252	106	-176	282	-6	-155	143	355	140	362	194	-607	374	228	84	-139	-38	-241	282	170	-37	174	28	12	-28	-39	161	-167	-147	-22	170	-22	-215	17	64	-107	34	-149	-39	-175	70	-107	80	-151	-5	4	12	-172	26	-70	-295	-65	-41	73 -> U
143	-33	355	-567	143	282	122	-249	-429	-204	-102	331	177	183	80	-280	96	-358	321	-83	13	88	-120	200	143	-235	200	-78	-183	-209	172	42	284	25	158	-204	-145	-107	243	168	-59	106	-131	-204	-359	34	45	210	-13	221	-161	0	-76	-25 -> D
-606	409	-567	282	143	355	-6	-607	194	362	-155	140	259	-301	160	142	-112	-607	220	284	-89	136	253	-202	-68	249	113	-172	-241	63	57	7	-244	-17	-17	100	186	-196	-292	-300	-160	-133	349	283	658	-120	-182	-834	297	-350	-642	-121	21	470 -> J
349	409	-567	282	143	355	-6	-607	194	362	-155	140	259	14	160	142	-112	-17	220	284	-89	136	253	-202	-68	249	113	-172	50	63	57	7	-244	-17	-17	100	186	-196	-292	-300	-160	-133	349	-140	658	-120	-182	-834	297	-350	-642	-121	21	470 -> Y
asked: 143	-33	355	-567	143	282	122	-249	-429	-204	-102	331	177	183	80	-280	96	-358	321	-83	13	88	-120	200	143	-235	200	-78	-183	-209	172	42	284	25	158	-204	-145	-107	243	168	-59	106	-131	-204	-359	34	45	210	-13	221	-161	0	-76	-25 -> D
asked: 349	409	-566	283	143	355	-5	-607	193	362	-155	141	258	14	161	142	-112	-17	221	284	-89	136	253	-202	-69	248	112	-173	51	64	57	7	-244	-15	-18	99	186	-196	-292	-300	-159	-134	349	-140	658	-121	-182	-834	298	-350	-641	-121	21	469 -> Y
has: -37	174 -> yes
asked: 252	106	-176	282	-6	-155	143	355	140	362	194	-607	374	228	84	-139	-38	-241	282	170	-37	174	28	12	-28	-39	161	-167	-147	-22	170	-22	-215	17	64	-107	34	-149	-39	-175	70	-107	80	-151	-5	4	12	-172	26	-70	-295	-65	-41	73 -> U
asked: -606	409	-567	282	143	355	-6	-607	194	362	-155	140	259	-301	160	142	-112	-607	220	284	-89	136	253	-202	-68	249	113	-172	-241	63	57	7	-244	-17	-17	100	186	-196	-292	-300	-160	-133	349	283	658	-120	-182	-834	297	-350	-642	-121	21	470 -> J
asked: 349	409	-567	282	143	355	-6	-607	194	362	-155	140	259	14	160	142	-112	-17	220	284	-89	136	253	-202	-68	249	113	-172	50	63	57	7	-244	-17	-17	100	186	-196	-292	-300	-160	-133	349	-140	658	-120	-182	-834	297	-350	-642	-121	21	470 -> Y

164	-34	-77	281	122	-31	16	71	-36	-96	-160	329	-27	30	-58	-23	49	-72	-55	4	197	-3	143	-430	-63	258	17	-128	8	-486	-111	10	0	158	-60	1	5	-86	-62	-118	99	-202	-42	249	-45	582	-389	-360	17	229	-128	252	-347 -> S
111	-21	-50	138	-82	-45	77	16	224	22	-114	374	20	58	-356	-13	-42	-64	64	-32	525	-23	353	-243	-17	183	-41	-99	74	-9	-88	203	52	249	-14	-36	141	-56	-2	-24	1	-461	-59	192	-3	343	-486	-412	-56	605	69	469	-25 -> V
127	-17	-31	257	252	-31	42	55	357	114	-146	454	-43	15	-225	-117	57	-31	-125	-34	537	6	279	-208	-39	133	-90	-142	57	-306	-96	-3	-18	68	-32	32	-138	-87	-45	-164	448	-291	-23	22	31	650	-694	-378	13	168	-2	338	-276 -> C
157	-18	-39	293	112	-37	-21	-11	45	682	-8	481	-3	-18	248	220	45	-49	-42	-60	135	18	1	-92	-49	-326	298	-29	36	-179	-43	-63	-33	-39	-10	-44	-173	-116	-34	-114	-54	-550	-12	280	249	-192	-66	-21	-28	-289	-188	-164	-176 -> E
-47	-7	-27	62	-77	-100	30	58	-252	-299	-142	-47	0	4	-396	33	25	-10	16	-46	67	-48	260	-261	-15	673	-203	-49	37	-144	-81	80	44	230	11	-38	149	-51	-70	273	-257	-17	-35	272	-201	634	-687	-242	41	462	-112	-5	-102 -> N
110	-15	-22	247	344	-3	-3	69	224	36	-125	320	-61	-11	-7	-126	92	-6	-181	-10	279	20	89	-168	-44	111	-76	-127	-19	-462	-73	-124	-53	-29	-45	59	-226	-71	-55	-198	453	-50	0	-38	19	645	-448	-214	53	-118	-59	102	-335 -> L
96	-24	-61	256	-85	-90	-19	-47	-388	365	-50	221	23	-11	130	311	34	-56	47	-28	-122	-11	47	-264	-53	78	240	0	32	-169	-69	-3	12	137	4	-90	32	-116	-62	129	-505	-458	-31	533	87	-84	-164	-56	-16	-20	-262	-254	-175 -> B
110	-15	-22	247	344	-3	-3	-2	224	36	-125	320	-61	89	-7	-126	92	-6	-181	-10	279	20	89	-168	7	111	-76	-127	-19	-462	-73	-124	-53	200	-45	59	-226	-71	-55	-198	453	-50	0	-38	19	645	-448	-214	53	-118	-59	102	-335 -> H
asked: 157	-18	-39	293	112	-37	-21	-11	45	682	-8	481	-3	-18	248	220	45	-49	-42	-60	135	18	1	-92	-49	-326	298	-29	36	-179	-43	-63	-33	-39	-10	-44	-173	-116	-34	-114	-54	-550	-12	280	249	-192	-66	-21	-28	-289	-188	-164	-176 -> E
asked: 110	-15	-22	247	344	-3	-3	69	224	36	-125	320	-61	-11	-7	-126	92	-6	-181	-10	279	20	89	-168	-44	111	-76	-127	-19	-462	-73	-124	-53	-29	-45	59	-226	-71	-55	-198	453	-50	0	-38	19	645	-448	-214	53	-118	-59	102	-335 -> L

